Here is a tiny trained network, its code and every weight. The questions are about switching its units off for an input and a class, where a switched-off unit gives its printed mean instead of its output.

import numpy as np


def w(rows, s, z=0):
    codes = np.array(rows[::2]) - 128.0
    scale = np.full(codes.shape[1], s)
    scale[-1] = z or s
    return codes * scale


def f(y):
    return y / 2 * (1 + np.tanh(0.7978845608 * (y + 0.044715 * y**3)))


def log_softmax(a):
    a = a - a.max(-1, keepdims=True)
    return a - np.log(np.exp(a).sum(-1, keepdims=True))


def net(x, mask):
    res = np.array(x, float).reshape(1, 8) / 4 @ E
    y = f(res @ A[0][:, :-1].T + A[0][:, -1])
    res = res + np.where(mask, y, B[0][:, -1]) @ B[0][:, :-1]
    return log_softmax(res[-1] @ U[:, :-1].T + U[:, -1])


A, B = {}, {}
E = w([
[163,80,253,102,45,111,105],'x0',
[128,129,129,128,124,130,126],'x1',
[29,95,141,189,135,55,38],'x2',
[85,113,137,192,98,98,245],'x3',
[55,161,171,49,180,152,164],'x4',
[125,130,129,128,126,131,128],'x5',
[140,52,170,194,177,204,126],'x6',
[167,238,203,175,178,102,135],'x7',
],0.0054)
A[0] = w([
[77,118,136,151,149,99,94,80],'n1',
[136,116,225,122,48,140,105,100],'n2',
[211,133,77,197,68,117,110,117],'n3',
[164,86,218,89,57,76,125,105],'n4',
[131,136,49,154,203,134,139,104],'n5',
[175,215,180,155,155,65,120,109],'n6',
[120,143,141,131,137,138,111,255],'n7',
[197,114,108,205,100,114,104,166],'n8',
[39,126,150,160,124,78,38,117],'n9',
[173,139,122,83,157,144,37,120],'n10',
[144,138,138,103,118,122,130,64],'n11',
[112,182,14,171,179,140,138,86],'n12',
[130,232,66,59,46,42,118,97],'n13',
[85,150,123,119,106,62,90,96],'n14',
[37,135,174,70,164,173,142,155],'n15',
[144,63,171,200,222,237,117,103],'n16',
[126,108,147,150,113,126,165,105],'n17',
[115,147,112,107,134,116,156,58],'n18',
[86,59,70,67,92,126,142,115],'n19',
[150,159,108,89,142,170,36,107],'n20',
[194,144,112,98,129,167,187,77],'n21',
[199,99,126,82,200,143,34,114],'n22',
[167,135,143,125,133,140,167,141],'n23',
[36,136,158,178,129,102,80,101],'n24',
[153,200,170,181,179,97,141,110],'n25',
[100,108,136,179,99,89,254,121],'n26',
[144,160,109,72,106,62,144,96],'n27',
[45,155,178,72,162,157,139,99],'n28',
[127,124,115,185,110,104,84,89],'n29',
[100,42,77,84,101,150,126,104],'n30',
[122,155,140,152,180,154,100,73],'n31',
[203,167,106,85,94,170,177,106],'n32',
[63,137,175,68,171,156,165,123],'n33',
[190,146,141,87,77,179,159,101],'n34',
[147,192,172,165,185,127,119,154],'n35',
[188,139,118,104,122,179,179,97],'n36',
[127,91,124,186,113,94,172,126],'n37',
[192,126,83,169,75,126,84,153],'n38',
],0.0082,0.0091)
B[0] = w([
[176,119,146,156,168,144,101,125],'n1',
[63,143,119,105,189,184,82,156],'n2',
[184,185,155,67,140,128,119,156],'n3',
[44,167,122,109,197,213,96,167],'n4',
[75,148,152,116,184,181,99,153],'n5',
[148,72,109,121,63,193,86,166],'n6',
[61,112,26,107,116,70,209,253],'n7',
[154,169,121,56,125,85,143,177],'n8',
[173,87,78,167,211,115,176,165],'n9',
[123,174,149,201,111,158,176,159],'n10',
[158,125,169,157,146,154,90,112],'n11',
[53,163,142,90,213,217,70,164],'n12',
[74,60,255,100,102,65,162,173],'n13',
[153,95,165,152,153,103,143,131],'n14',
[171,194,119,61,124,101,138,182],'n15',
[87,33,254,77,108,58,132,169],'n16',
[119,134,157,137,129,142,142,126],'n17',
[158,140,180,140,150,159,89,113],'n18',
[166,75,110,121,70,201,139,152],'n19',
[134,166,174,188,110,185,182,151],'n20',
[185,106,113,173,196,125,122,142],'n21',
[118,182,160,212,94,126,176,161],'n22',
[124,101,108,146,133,115,139,151],'n23',
[196,99,108,180,179,131,151,150],'n24',
[152,83,108,113,71,188,97,159],'n25',
[112,189,165,248,88,145,162,170],'n26',
[127,93,192,131,140,123,146,135],'n27',
[194,191,163,97,128,127,101,149],'n28',
[187,133,143,123,151,130,99,126],'n29',
[179,70,110,117,59,185,82,148],'n30',
[161,105,178,117,136,183,117,122],'n31',
[162,77,87,167,194,103,162,166],'n32',
[173,190,147,88,118,100,105,161],'n33',
[139,107,93,158,200,119,122,152],'n34',
[148,96,86,102,84,164,141,181],'n35',
[167,94,115,162,184,105,129,147],'n36',
[144,166,145,141,107,130,154,146],'n37',
[150,185,121,73,124,111,137,168],'n38',
],0.022,0.0082)
U = w([
[217,83,109,200,226,103,120,96],'0',
[40,177,149,107,190,213,56,91],'1',
[113,144,99,119,96,112,161,253],'2',
[115,71,254,115,101,72,118,104],'3',
[133,219,164,246,58,148,154,88],'4',
[177,87,90,112,32,202,81,82],'5',
[108,153,88,116,105,90,143,206],'6',
[213,227,142,68,118,86,102,73],'7',
],0.0071)

Each question gives the input, the list of numbers given to net, and the class t.
The units are the neurons (one row each of A and B). Each row of codes is followed by its name. A weight is (code - 128) times the scale printed after its matrix; where a second scale follows, it is the last column's (A, B and U).
mask holds one flag per neuron, in row order. A switched-off neuron (its flag False) gives its mean, the last column of its row in B, instead of its output. The means were averaged over made-up inputs and are rounded, as every weight is.
A unit's drop is (log p(t) with every unit on - log p(t) with that unit switched off) / (log p(t) with every unit on - log p(t) with every unit switched off).
The circuit of an input: a set's keep is (log p(t) with only the set's units on - log p(t) with every unit switched off) / (log p(t) with every unit on - log p(t) with every unit switched off). Starting from the 12 units with the biggest drops (on a tie, the unit counted first), units are removed one at a time, each time the one whose removal leaves the highest keep (on an exact tie, the one counted first), for as long as the keep stays at least 0.8.
circuit, biggest first: the units of the circuit, biggest drop first
unit that matters most: the unit with the biggest drop
top k neurons: the k neurons with the biggest drops, biggest first
drop of u: that unit's drop, to one decimal
input [3,6,0,3,0,4,-4,7], class 5: circuit, biggest first : n6; n25
input [-5,-4,-3,3,-3,-2,-3,-2], class 1: circuit, biggest first : n12
input [5,-3,7,0,-2,4,3,8], class 5: top 2 neurons : n6; n25
input [-4,5,7,-1,4,4,-7,-4], class 0: top 2 neurons : n9; n24
input [-4,-2,-7,4,-4,2,-1,6], class 0: circuit, biggest first : n32; n21
input [-3,5,-7,-6,5,-4,-7,1], class 0: top 2 neurons : n32; n21
input [4,-5,-4,6,1,7,-2,8], class 5: circuit, biggest first : n6; n25
input [5,1,-7,1,-6,2,-6,4], class 0: top 4 neurons : n32; n34; n21; n36
input [6,3,-5,-3,0,1,4,2], class 1: top 3 neurons : n4; n2; n9
input [6,-3,1,0,-4,-6,7,4], class 3: top 2 neurons : n16; n12
input [-7,7,5,2,-5,6,4,8], class 5: top 3 neurons : n25; n35; n6
input [6,-3,-5,-3,7,6,-6,-8], class 5: top 2 neurons : n19; n30
input [6,-6,-6,-8,-2,6,-6,7], class 4: top 4 neurons : n10; n22; n20; n16
input [-8,6,-6,-3,2,5,-5,2], class 1: top 2 neurons : n12; n5
input [8,6,8,6,1,4,4,1], class 0: top 3 neurons : n9; n24; n12
input [3,-8,-2,-6,4,-2,0,-8], class 5: unit that matters most : n30
input [6,3,0,-8,5,-3,-5,5], class 4: circuit, biggest first : n10; n22
input [-1,1,-7,-1,-2,-7,-7,-4], class 0: circuit, biggest first : n32; n21
input [6,1,3,3,-8,3,-4,-1], class 7: drop of n12 : 0.1
input [8,4,-2,0,5,4,3,-1], class 1: drop of n4 : 0.2
input [1,-7,7,-8,7,4,7,8], class 4: unit that matters most : n22
